Below is a small trained network, with its code and all its weights. Each question gives an input and a class and asks what happens when units are switched off, that is, made to give their printed mean instead of their output.

import numpy as np


def w(rows, s, z=0):
    codes = np.array(rows[::2]) - 128.0
    scale = np.full(codes.shape[1], s)
    scale[-1] = z or s
    return codes * scale


def norm(h):
    return h / np.sqrt((h * h).mean(-1, keepdims=True) + 1e-5)


def f(y):
    return y / 2 * (1 + np.tanh(0.7978845608 * (y + 0.044715 * y**3)))


def log_softmax(a):
    a = a - a.max(-1, keepdims=True)
    return a - np.log(np.exp(a).sum(-1, keepdims=True))


def net(x, mask):
    res = np.array(x, float).reshape(1, 7) / 4 @ E
    u = 0
    for l in range(2):
        y = f(norm(res) @ A[l][:, :-1].T + A[l][:, -1])
        res = res + np.where(mask[u : u + 10], y, B[l][:, -1]) @ B[l][:, :-1]
        u += 10
    return log_softmax(norm(res)[-1] @ U[:, :-1].T + U[:, -1])


A, B = {}, {}
E = w([
[163,40,97,192,112,153,188],'x0',
[141,58,124,87,156,91,110],'x1',
[120,146,83,145,124,183,149],'x2',
[199,107,111,75,114,202,141],'x3',
[161,57,185,151,118,99,139],'x4',
[141,159,153,110,1,173,115],'x5',
[158,196,94,71,161,146,197],'x6',
],0.0066)
A[0] = w([
[125,136,173,98,222,83,115,39],'L0N1',
[116,101,122,155,175,54,124,41],'L0N2',
[196,109,193,146,24,209,123,50],'L0N3',
[187,108,169,111,2,150,122,43],'L0N4',
[171,47,137,193,150,96,148,123],'L0N5',
[129,217,114,98,81,124,75,120],'L0N6',
[138,132,102,82,150,166,169,78],'L0N7',
[126,46,151,193,109,114,44,2],'L0N8',
[134,162,148,247,109,129,159,13],'L0N9',
[144,116,74,123,80,111,109,93],'L0N10',
],0.0075,0.004)
B[0] = w([
[94,65,151,53,105,91,207,202],'L0N1',
[122,74,164,89,132,172,92,183],'L0N2',
[171,44,159,65,93,85,167,248],'L0N3',
[179,53,253,28,49,158,190,233],'L0N4',
[82,233,138,101,131,175,82,247],'L0N5',
[60,136,103,100,78,153,62,253],'L0N6',
[78,110,64,202,176,194,131,157],'L0N7',
[220,138,171,182,142,171,63,203],'L0N8',
[45,160,100,187,80,51,212,151],'L0N9',
[149,144,159,112,153,112,120,124],'L0N10',
],0.0065,0.0029)
A[1] = w([
[87,234,154,90,135,179,132,189],'L1N1',
[219,140,2,116,208,199,217,58],'L1N2',
[150,102,171,132,196,49,77,107],'L1N3',
[182,98,191,239,178,138,27,3],'L1N4',
[56,133,122,218,153,96,131,109],'L1N5',
[172,100,147,68,225,26,96,44],'L1N6',
[82,143,130,227,81,57,196,67],'L1N7',
[131,47,127,245,139,122,69,84],'L1N8',
[184,124,174,122,87,68,69,92],'L1N9',
[92,167,170,234,94,90,192,81],'L1N10',
],0.0077,0.0051)
B[1] = w([
[105,106,93,139,120,117,54,253],'L1N1',
[255,32,6,159,208,142,135,221],'L1N2',
[80,103,165,146,194,105,171,199],'L1N3',
[126,161,162,191,236,186,43,174],'L1N4',
[193,138,153,120,97,160,167,186],'L1N5',
[57,133,133,111,120,64,210,200],'L1N6',
[133,179,95,136,125,88,228,167],'L1N7',
[176,168,193,205,118,160,115,172],'L1N8',
[142,89,86,162,104,196,193,178],'L1N9',
[165,211,98,120,112,190,215,172],'L1N10',
],0.0082,0.0044)
U = w([
[128,235,108,190,98,135,242,91],'0',
[192,66,1,135,219,148,144,150],'1',
[67,197,69,90,108,134,15,149],'2',
[45,89,157,91,213,36,187,148],'3',
[183,58,190,69,45,153,153,192],'4',
[138,131,222,228,206,168,87,126],'5',
[109,111,102,148,103,81,76,2],'6',
],0.015,0.0056)

Each question gives the input, the list of numbers given to net, and the class t.
The units are the neurons (one row each of A and B). Each row of codes is followed by its name. A weight is (code - 128) times the scale printed after its matrix; where a second scale follows, it is the last column's (A, B and U).
mask holds one flag per neuron, layer by layer. A switched-off neuron (its flag False) gives its mean, the last column of its row in B, instead of its output. The means were averaged over made-up inputs and are rounded, as every weight is.
A unit's drop is (log p(t) with every unit on - log p(t) with that unit switched off) / (log p(t) with every unit on - log p(t) with every unit switched off).
The circuit of an input: a set's keep is (log p(t) with only the set's units on - log p(t) with every unit switched off) / (log p(t) with every unit on - log p(t) with every unit switched off). Starting from the 12 units with the biggest drops (on a tie, the unit counted first), units are removed one at a time, each time the one whose removal leaves the highest keep (on an exact tie, the one counted first), for as long as the keep stays at least 0.8.
units of the circuit, in order: the units of the circuit, biggest drop first
unit that matters most: the unit with the biggest drop
top k neurons: the k neurons with the biggest drops, biggest first
top k neurons in layer l: the k neurons of layer l with the biggest drops, biggest first
drop of u: that unit's drop, to one decimal
input [8,-7,5,-2,-1,-6,-8], class 0: units of the circuit, in order : L0N9, L1N10
input [5,1,-8,-5,-3,-7,-4], class 5: top neuron in layer 0 : L0N8
input [2,4,8,-5,6,4,-7], class 5: units of the circuit, in order : L0N8, L1N4
input [7,3,-8,5,-7,6,8], class 1: top 3 neurons : L1N2, L0N7, L0N1
input [-7,6,6,-3,-1,8,-8], class 4: top 3 neurons : L0N4, L0N5, L1N9
input [-2,8,-2,6,6,-6,-5], class 3: top 4 neurons : L1N6, L0N1, L1N3, L0N7
input [-1,-6,4,3,0,5,2], class 4: top 2 neurons : L0N3, L0N4
input [4,-5,-2,-5,-1,8,3], class 4: top 2 neurons : L0N4, L0N3
input [-5,-3,3,3,3,-7,0], class 3: top 2 neurons : L0N1, L1N6
input [-5,-7,6,5,-7,-3,6], class 1: top 3 neurons : L1N2, L0N5, L0N7
input [-6,0,0,4,-3,-5,-4], class 3: top 2 neurons in layer 0 : L0N5, L0N1
input [4,-7,6,6,-7,2,3], class 1: drop of L1N2 : 0.2
input [-1,-5,5,5,-8,-2,7], class 1: drop of L1N2 : 0.8
input [6,5,-3,-4,2,0,-7], class 5: drop of L0N3 : 0.0
input [-3,-7,-3,-7,-8,-5,3], class 2: unit that matters most : L1N1
input [-1,-6,-1,0,-5,-5,6], class 1: drop of L1N2 : 0.5
input [3,-8,1,-4,-4,-3,6], class 1: top 2 neurons in layer 1 : L1N2, L1N1
